data = [215 162 151 137 147  35  54 138 164  94 166]
data[0] => 215
data[3] => 137
data[-7] => 147
data[-9] => 151

W =
5477,9109,6926,7911,7657,6457,1225,4506,5998,6242,5387,4959,1032,3643
5177,6031,5248,5766,5289,3899,6605,4940,5759,5491,4793,5551,4743,5655
5432,5682,5191,4220,4851,5748,5260,7054,6586,6119,5585,6668,6172,5448
5365,5334,5855,4451,5587,6652,4674,7482,7887,8882,5997,6258,6909,4707
7223,4502,7517,6528,8707,9392,4490,8599,6808,8099,6527,5029,5637,5275
6675,7542,5210,9218,6326,2108,4191,7727,5750,4541,3533,6085,3557,5666
3848,4773,5418,8910,6095,5537,5423,7225,8499,7406,6131,5009,9596,3665
3001,7816,5929,5636,5892,9387,3228,4737,7986,4879,7973,4481,6824,2369
5075,6229,5365,4881,4995,4986,4470,6231,6555,6810,5073,6700,5456,5078
4852,3389,4427,5685,4271,7333,4407,6246,5209,4732,7655,6974,6605,5154
W[0][-14] = 5477
W[8][7] = 6231
W[-8] = [5432, 5682, 5191, 4220, 4851, 5748, 5260, 7054, 6586, 6119, 5585, 6668, 6172, 5448]
W[-2] = [5075, 6229, 5365, 4881, 4995, 4986, 4470, 6231, 6555, 6810, 5073, 6700, 5456, 5078]
W[1][5] = 3899
W[:, 13] = [3643, 5655, 5448, 4707, 5275, 5666, 3665, 2369, 5078, 5154]
W[-4][-12] = 5418
W[5] = [6675, 7542, 5210, 9218, 6326, 2108, 4191, 7727, 5750, 4541, 3533, 6085, 3557, 5666]
W[-9] = [5177, 6031, 5248, 5766, 5289, 3899, 6605, 4940, 5759, 5491, 4793, 5551, 4743, 5655]
W[3][2] = 5855
W[6][-4] = 6131
W[-2][-2] = 5456
W[-9][8] = 5759
W[-2][5] = 4986
W[-3][7] = 4737
W[-5][-11] = 9218
W[0] = [5477, 9109, 6926, 7911, 7657, 6457, 1225, 4506, 5998, 6242, 5387, 4959, 1032, 3643]
W[6][8] = 8499
W[:, 3] = [7911, 5766, 4220, 4451, 6528, 9218, 8910, 5636, 4881, 5685]
W[-5][-13] = 7542
W[5][9] = 4541
W[-4][-9] = 5537
W[2][4] = 4851
W[7][-11] = 5636
W[-6] = [7223, 4502, 7517, 6528, 8707, 9392, 4490, 8599, 6808, 8099, 6527, 5029, 5637, 5275]
W[-1][2] = 4427
W[8][-6] = 6555
W[-6][-10] = 8707
W[0][12] = 1032
W[-8][-5] = 6119
W[0][-12] = 6926
W[:, -10] = [7657, 5289, 4851, 5587, 8707, 6326, 6095, 5892, 4995, 4271]
W[-7][11] = 6258
W[:, -6] = [5998, 5759, 6586, 7887, 6808, 5750, 8499, 7986, 6555, 5209]
W[2][8] = 6586

X = [[55, 70, 64, 75], [49, 67, 48, 60], [65, 74, 49, 54], [54, 22, 56, 53], [61, 45, 60, 44]]
X[0, 0] -> 55
X[3, 3] -> 53
X[0] -> [55, 70, 64, 75]
X[2, 3] -> 54
X[3, 2] -> 56
X[2, 0] -> 65
X[2, 2] -> 49
X[3] -> [54, 22, 56, 53]
X[1, 2] -> 48

a =
[ 0.35  1.46  1.37  5.06  0.69  0.71  2.58 -0.13  2.35 -5.40 -3.49  0.07
 -4.00]
a[0] => 0.35
a[-3] => -3.49
a[-10] => 5.06
a[-8] => 0.71
a[-7] => 2.58
a[-6] => -0.13
a[1] => 1.46

A =
[[-4.40 -4.04 -2.60 -0.42  2.00  3.62  4.18  3.83  1.97 -0.34 -2.60 -3.99
  -4.32 -3.33 -1.34]
 [-2.80 -4.86  1.67  5.26 -0.60 -5.23 -0.59  5.19  1.63 -4.90 -2.68  4.30
   3.55 -3.45 -4.38]
 [ 2.06  4.84  4.93  2.28 -1.63 -4.65 -5.09 -2.64  1.16  4.50  5.09  2.97
  -0.83 -4.18 -5.28]
 [ 1.15 -2.67 -0.51  2.80 -0.27 -2.71  0.83  2.62 -1.57 -2.09  2.14  1.53
  -2.35 -0.91  2.70]
 [ 6.67  2.13 -6.29 -3.36  5.68  4.51 -4.70 -5.46  3.61  6.16 -2.22 -6.71
   0.92  6.85  0.33]
 [ 3.11  5.82  6.21  3.55 -0.45 -4.34 -6.39 -5.46 -2.30  2.22  5.48  6.37
   4.19  0.27 -3.70]
 [-6.15 -3.57  6.30  3.72 -6.28 -3.45  6.37  3.36 -6.26 -3.37  6.48  3.41
  -6.48 -3.23  6.44]
 [ 3.37  0.33 -3.60  0.94  3.08 -2.09 -2.31  2.98  1.28 -3.40 -0.04  3.37
  -1.19 -2.99  2.23]
 [-1.55 -2.28 -2.89 -3.13 -2.81 -2.28 -1.60 -0.35  0.63  1.57  2.48  3.04
   3.10  2.86  2.19]
 [ 3.01 -1.47 -3.33  0.71  3.47  0.00 -3.44 -0.75  3.36  1.48 -3.08 -2.12
   2.41  2.69 -1.95]
 [ 3.77  5.22  4.91  3.30  0.52 -2.29 -4.47 -5.32 -4.57 -2.43  0.28  3.03
   4.82  5.24  4.03]
 [ 0.40 -0.87 -2.02 -3.07 -3.86 -4.32 -4.77 -4.60 -4.52 -3.86 -2.86 -1.94
  -0.70  0.30  1.58]
 [ 1.41 -1.59 -4.07 -5.46 -5.26 -3.35 -0.62  2.26  4.59  5.56  5.03  2.95
   0.01 -2.83 -4.99]
 [ 4.59  4.73  3.62  1.65 -0.72 -2.77 -4.33 -4.91 -4.18 -2.48 -0.38  1.98
   3.87  4.76  4.66]
 [-2.49 -1.85 -1.08 -0.24  0.82  1.74  2.25  2.60  2.74  2.42  1.96  1.23
   0.30 -0.52 -1.51]]
A[-15, 0]: -4.40
A[:, -7]: [1.97, 1.63, 1.16, -1.57, 3.61, -2.30, -6.26, 1.28, 0.63, 3.36, -4.57, -4.52, 4.59, -4.18, 2.74]
A[3, -8]: 2.62
A[-6, -12]: 0.71
A[-9, 4]: -6.28
A[:, -9]: [4.18, -0.59, -5.09, 0.83, -4.70, -6.39, 6.37, -2.31, -1.60, -3.44, -4.47, -4.77, -0.62, -4.33, 2.25]
A[3, -15]: 1.15
A[:, -8]: [3.83, 5.19, -2.64, 2.62, -5.46, -5.46, 3.36, 2.98, -0.35, -0.75, -5.32, -4.60, 2.26, -4.91, 2.60]
A[-14, 1]: -4.86
A[-13, -15]: 2.06
A[9, -14]: -1.47
A[4, 3]: -3.36
A[:, 3]: [-0.42, 5.26, 2.28, 2.80, -3.36, 3.55, 3.72, 0.94, -3.13, 0.71, 3.30, -3.07, -5.46, 1.65, -0.24]
A[4]: [6.67, 2.13, -6.29, -3.36, 5.68, 4.51, -4.70, -5.46, 3.61, 6.16, -2.22, -6.71, 0.92, 6.85, 0.33]
A[4, 12]: 0.92
A[-12, -11]: -0.27
A[9, 0]: 3.01
A[:, -5]: [-2.60, -2.68, 5.09, 2.14, -2.22, 5.48, 6.48, -0.04, 2.48, -3.08, 0.28, -2.86, 5.03, -0.38, 1.96]
A[-5, 9]: -2.43
A[-5, 1]: 5.22
A[-2]: [4.59, 4.73, 3.62, 1.65, -0.72, -2.77, -4.33, -4.91, -4.18, -2.48, -0.38, 1.98, 3.87, 4.76, 4.66]
A[10, -4]: 3.03
A[14, -4]: 1.23
A[2]: [2.06, 4.84, 4.93, 2.28, -1.63, -4.65, -5.09, -2.64, 1.16, 4.50, 5.09, 2.97, -0.83, -4.18, -5.28]
A[-9, 8]: -6.26
A[2, 11]: 2.97
A[-8, 3]: 0.94
A[-15, 6]: 4.18
A[3, -6]: -2.09
A[1]: [-2.80, -4.86, 1.67, 5.26, -0.60, -5.23, -0.59, 5.19, 1.63, -4.90, -2.68, 4.30, 3.55, -3.45, -4.38]
A[-11, -15]: 6.67
A[-12, 3]: 2.80
A[-8, -4]: 3.37
A[-2, -10]: -2.77
A[-1, 14]: -1.51
